Here is a tiny trained network, its code and every weight. The questions are about switching its units off for an input and a class, where a switched-off unit gives its printed mean instead of its output.

import numpy as np


def w(rows, s, z=0):
    codes = np.array(rows[::2]) - 128.0
    scale = np.full(codes.shape[1], s)
    scale[-1] = z or s
    return codes * scale


def norm(h):
    return h / np.sqrt((h * h).mean(-1, keepdims=True) + 1e-5)


def f(y):
    return y / 2 * (1 + np.tanh(0.7978845608 * (y + 0.044715 * y**3)))


def log_softmax(a):
    a = a - a.max(-1, keepdims=True)
    return a - np.log(np.exp(a).sum(-1, keepdims=True))


def net(x, mask):
    res = np.array(x, float).reshape(1, 8) / 4 @ E
    u = 0
    for l in range(2):
        y = f(norm(res) @ A[l][:, :-1].T + A[l][:, -1])
        res = res + np.where(mask[u : u + 9], y, B[l][:, -1]) @ B[l][:, :-1]
        u += 9
    return log_softmax(norm(res)[-1] @ U[:, :-1].T + U[:, -1])


A, B = {}, {}
E = w([
[19,204,116,135,109],'x0',
[155,122,86,213,3],'x1',
[26,55,123,178,169],'x2',
[128,109,249,163,135],'x3',
[86,198,54,148,229],'x4',
[113,60,24,149,189],'x5',
[103,226,196,37,146],'x6',
[199,137,59,113,172],'x7',
],0.0072)
A[0] = w([
[11,126,150,181,126,200],'0.n1',
[120,133,152,165,178,151],'0.n2',
[136,121,152,41,90,94],'0.n3',
[175,194,85,71,162,60],'0.n4',
[47,141,161,98,101,185],'0.n5',
[164,126,181,80,99,53],'0.n6',
[105,200,112,94,76,164],'0.n7',
[162,133,127,227,83,254],'0.n8',
[86,109,174,109,124,179],'0.n9',
],0.011,0.0043)
B[0] = w([
[109,188,39,219,114,253],'0.n1',
[90,143,6,146,162,164],'0.n2',
[58,186,225,158,146,167],'0.n3',
[217,210,153,45,147,198],'0.n4',
[117,219,137,200,106,203],'0.n5',
[135,148,244,129,63,163],'0.n6',
[232,195,125,162,53,192],'0.n7',
[98,12,105,102,37,247],'0.n8',
[2,184,170,146,181,183],'0.n9',
],0.0086,0.0054)
A[1] = w([
[85,95,97,134,172,97],'1.n1',
[102,147,118,185,134,2],'1.n2',
[201,171,107,134,222,197],'1.n3',
[223,183,89,73,109,154],'1.n4',
[106,79,96,115,103,6],'1.n5',
[11,82,105,64,134,186],'1.n6',
[92,84,153,141,151,112],'1.n7',
[169,102,173,176,140,178],'1.n8',
[78,89,144,124,210,68],'1.n9',
],0.012,0.005)
B[1] = w([
[207,160,94,205,172,165],'1.n1',
[112,120,61,153,94,137],'1.n2',
[120,1,95,79,246,254],'1.n3',
[130,156,107,22,136,247],'1.n4',
[114,110,50,63,58,133],'1.n5',
[188,164,152,216,197,196],'1.n6',
[117,68,93,169,181,139],'1.n7',
[88,39,94,94,93,160],'1.n8',
[140,149,89,222,166,147],'1.n9',
],0.0095,0.0059)
U = w([
[190,146,106,95,12,3],'0',
[82,117,72,203,239,90],'1',
[65,201,100,209,92,237],'2',
[116,212,217,95,73,181],'3',
[128,26,159,141,58,94],'4',
[128,55,69,185,76,185],'5',
[129,131,87,55,237,140],'6',
[170,146,35,160,144,38],'7',
],0.011,0.005)

Each question gives the input, the list of numbers given to net, and the class t.
The units are the neurons (one row each of A and B). Each row of codes is followed by its name. A weight is (code - 128) times the scale printed after its matrix; where a second scale follows, it is the last column's (A, B and U).
mask holds one flag per neuron, layer by layer. A switched-off neuron (its flag False) gives its mean, the last column of its row in B, instead of its output. The means were averaged over made-up inputs and are rounded, as every weight is.
A unit's drop is (log p(t) with every unit on - log p(t) with that unit switched off) / (log p(t) with every unit on - log p(t) with every unit switched off).
The circuit of an input: a set's keep is (log p(t) with only the set's units on - log p(t) with every unit switched off) / (log p(t) with every unit on - log p(t) with every unit switched off). Starting from the 12 units with the biggest drops (on a tie, the unit counted first), units are removed one at a time, each time the one whose removal leaves the highest keep (on an exact tie, the one counted first), for as long as the keep stays at least 0.8.
circuit, biggest first: the units of the circuit, biggest drop first
most important unit: the unit with the biggest drop
top k neurons in layer l: the k neurons of layer l with the biggest drops, biggest first
drop when u is switched off: that unit's drop, to one decimal
input [-3,-7,8,6,-8,-5,3,3], class 1: circuit, biggest first -> (0.n9 1.n7)
input [4,-6,-1,1,2,-1,5,-8], class 2: circuit, biggest first -> (0.n1 0.n5)
input [1,5,-1,-4,4,-8,-4,1], class 0: most important unit -> 0.n7
input [-8,8,1,0,7,1,7,4], class 6: circuit, biggest first -> (1.n3 1.n4)
input [-6,8,0,-6,5,0,7,8], class 6: circuit, biggest first -> (1.n3 1.n4)
input [1,-1,-4,8,-5,5,2,-6], class 2: top 2 neurons in layer 0 -> (0.n9 0.n4)
input [7,2,-4,-3,4,3,2,4], class 6: top 2 neurons in layer 1 -> (1.n3 1.n4)
input [2,-3,2,5,-8,-8,-3,-7], class 2: top 2 neurons in layer 1 -> (1.n4 1.n3)
input [6,0,5,8,-2,-7,2,-6], class 2: drop when 0.n1 is switched off -> 0.3
input [-2,-4,4,-4,-3,-3,8,2], class 3: drop when 0.n3 is switched off -> 0.1
input [5,1,-8,8,1,2,4,-8], class 2: drop when 0.n4 is switched off -> 0.2
input [-2,-6,7,5,-6,-5,-2,-6], class 2: drop when 0.n5 is switched off -> 0.1
